Here is a tiny trained network, its code and every weight. The questions are about switching its units off for an input and a target symbol, where a switched-off unit gives its printed mean instead of its output.

import numpy as np


def w(rows, s, z=0):
    codes = np.array(rows[::2]) - 128.0
    scale = np.full(codes.shape[1], s)
    scale[-1] = z or s
    return codes * scale


def norm(h):
    return h / np.sqrt((h * h).mean(-1, keepdims=True) + 1e-5)


def f(y):
    return y / 2 * (1 + np.tanh(0.7978845608 * (y + 0.044715 * y**3)))


def softmax(a):
    e = np.exp(a - a.max(-1, keepdims=True))
    return e / e.sum(-1, keepdims=True)


def log_softmax(a):
    a = a - a.max(-1, keepdims=True)
    return a - np.log(np.exp(a).sum(-1, keepdims=True))


def net(x, mask):
    ids = ['ΘΞβγεζμψω'.index(c) for c in x.split()]
    T = len(ids)
    res = E[ids] + P[:T]
    u = 0
    for l in range(2):
        r = norm(res)
        for j in range(3):
            rows = slice(2 * j, 2 * j + 2)
            q, k, v = (r @ M[l][rows].T for M in (Q, K, V))
            z = softmax(np.where(np.tri(T) > 0, q @ k.T / 2**0.5, -1e9)) @ v
            o = O[l][rows]
            res = res + np.where(mask[u + j], z, o[:, -1]) @ o[:, :-1]
        u += 3
        y = f(norm(res) @ A[l][:, :-1].T + A[l][:, -1])
        res = res + np.where(mask[u : u + 4], y, B[l][:, -1]) @ B[l][:, :-1]
        u += 4
    return log_softmax(norm(res)[-1] @ U[:, :-1].T + U[:, -1])


Q, K, V, O, A, B = {}, {}, {}, {}, {}, {}
E = w([
[153,97,104],'Θ',
[157,174,125],'Ξ',
[69,203,169],'β',
[137,59,109],'γ',
[127,123,108],'ε',
[174,89,30],'ζ',
[180,109,55],'μ',
[122,133,123],'ψ',
[154,231,3],'ω',
],0.023)
P = w([
[163,151,78],'0',
[211,111,85],'1',
[108,218,125],'2',
[183,168,166],'3',
[154,148,84],'4',
[253,144,240],'5',
[189,168,217],'6',
],0.0078)
Q[0] = w([
[110,49,139],'0.h1',
[56,41,195],'0.h1',
[68,1,162],'0.h2',
[113,131,95],'0.h2',
[174,151,124],'0.h3',
[187,239,79],'0.h3',
],0.019)
K[0] = w([
[66,120,238],'0.h1',
[89,8,201],'0.h1',
[9,250,206],'0.h2',
[184,139,137],'0.h2',
[213,138,26],'0.h3',
[141,187,25],'0.h3',
],0.015)
V[0] = w([
[53,59,143],'0.h1',
[119,66,75],'0.h1',
[108,122,45],'0.h2',
[246,133,101],'0.h2',
[142,144,111],'0.h3',
[183,191,127],'0.h3',
],0.013)
O[0] = w([
[67,147,77,37],'0.h1',
[171,67,73,149],'0.h1',
[156,67,78,196],'0.h2',
[249,54,192,250],'0.h2',
[137,107,112,160],'0.h3',
[185,101,151,179],'0.h3',
],0.013)
A[0] = w([
[254,242,82,178],'0.n1',
[127,167,222,138],'0.n2',
[33,152,130,171],'0.n3',
[145,54,121,9],'0.n4',
],0.014,0.0015)
B[0] = w([
[232,73,4,255],'0.n1',
[192,100,58,137],'0.n2',
[181,41,96,137],'0.n3',
[158,133,217,207],'0.n4',
],0.013,0.009)
Q[1] = w([
[82,58,203],'1.h1',
[248,29,191],'1.h1',
[149,63,92],'1.h2',
[251,131,227],'1.h2',
[225,32,170],'1.h3',
[130,69,107],'1.h3',
],0.017)
K[1] = w([
[143,88,110],'1.h1',
[253,31,71],'1.h1',
[158,101,128],'1.h2',
[89,200,199],'1.h2',
[155,24,105],'1.h3',
[75,84,106],'1.h3',
],0.021)
V[1] = w([
[185,226,186],'1.h1',
[119,127,177],'1.h1',
[109,249,132],'1.h2',
[202,86,155],'1.h2',
[173,181,66],'1.h3',
[133,77,46],'1.h3',
],0.017)
O[1] = w([
[219,99,67,115],'1.h1',
[165,142,125,101],'1.h1',
[162,3,36,25],'1.h2',
[68,159,120,250],'1.h2',
[116,67,150,150],'1.h3',
[71,137,119,206],'1.h3',
],0.014,0.015)
A[1] = w([
[63,31,199,253],'1.n1',
[167,129,5,128],'1.n2',
[226,166,55,146],'1.n3',
[83,113,72,119],'1.n4',
],0.023,0.0041)
B[1] = w([
[81,236,33,157],'1.n1',
[191,240,48,178],'1.n2',
[55,1,89,247],'1.n3',
[119,189,142,130],'1.n4',
],0.022,0.013)
U = w([
[106,24,140,209],'Θ',
[123,62,150,100],'Ξ',
[131,134,119,4],'β',
[66,188,83,193],'γ',
[139,139,122,33],'ε',
[70,121,143,76],'ζ',
[154,138,121,37],'μ',
[170,135,152,132],'ψ',
[161,139,7,117],'ω',
],0.012,0.0031)

Each question gives the input, a string of symbols that net reads in full, and the target symbol t.
The units are the heads (2 rows each of Q, K, V and O) and the neurons (one row each of A and B). Each row of codes is followed by its name. A weight is (code - 128) times the scale printed after its matrix; where a second scale follows, it is the last column's (O, A, B and U).
mask holds one flag per unit, layer by layer, with each layer's heads first. A switched-off unit (its flag False) gives its mean, the last column of its rows in O or B, instead of its output. The means were averaged over made-up inputs and are rounded, as every weight is.
A unit's drop is (log p(t) with every unit on - log p(t) with that unit switched off) / (log p(t) with every unit on - log p(t) with every unit switched off).
The circuit of an input: a set's keep is (log p(t) with only the set's units on - log p(t) with every unit switched off) / (log p(t) with every unit on - log p(t) with every unit switched off). Starting from the 12 units with the biggest drops (on a tie, the unit counted first), units are removed one at a time, each time the one whose removal leaves the highest keep (on an exact tie, the one counted first), for as long as the keep stays at least 0.8.
circuit, biggest first: the units of the circuit, biggest drop first
unit that matters most: the unit with the biggest drop
top k neurons: the k neurons with the biggest drops, biggest first
top k neurons in layer l: the k neurons of layer l with the biggest drops, biggest first
drop of u: that unit's drop, to one decimal
input ζ Ξ Θ, target γ: circuit, biggest first : (1.n1; 1.h1; 0.h1; 0.n1)
input γ β ψ β, target γ: circuit, biggest first : (1.h2)
input β ε γ ζ Θ Θ, target ω: circuit, biggest first : (0.h2; 1.h2; 1.n2)
input Θ β ω β, target ψ: top 2 neurons : (1.n3; 0.n1)
input β Ξ γ ω γ ε, target ω: top 2 neurons in layer 1 : (1.n2; 1.n1)
input β γ ω Θ γ Θ, target ω: circuit, biggest first : (1.h2; 0.h2; 1.n2)
input Θ Θ Ξ, target Θ: top 2 neurons : (1.n3; 1.n2)
input Θ μ Θ, target ψ: top 3 neurons : (1.n3; 0.n1; 1.n2)
input Θ ε ζ, target Θ: circuit, biggest first : (1.h2; 1.n2)
input β ω Θ γ Θ μ β, target ω: top 2 neurons : (0.n1; 1.n2)
input β Θ β β, target ω: top 2 neurons in layer 1 : (1.n2; 1.n1)
input Θ ω ε, target ψ: top 2 neurons : (1.n3; 0.n1)
input ζ ζ μ ε, target γ: top 2 neurons : (1.n1; 0.n1)
input μ Θ μ Ξ, target Θ: circuit, biggest first : (1.n2)
input Θ β μ ω ζ μ β, target ψ: top 2 neurons : (1.n3; 0.n2)
input ω γ μ, target Θ: top 2 neurons in layer 1 : (1.n2; 1.n1)
input ζ ε Θ, target γ: top 2 neurons in layer 0 : (0.n1; 0.n2)
input ω Θ ζ Θ Θ ψ ψ, target ψ: drop of 0.n1 : 0.4
input Θ Θ γ, target γ: drop of 1.h2 : 0.0
input Θ Θ ω Θ, target ψ: unit that matters most : 1.n3
input ε ω β Θ ψ, target ψ: drop of 1.n3 : 0.8
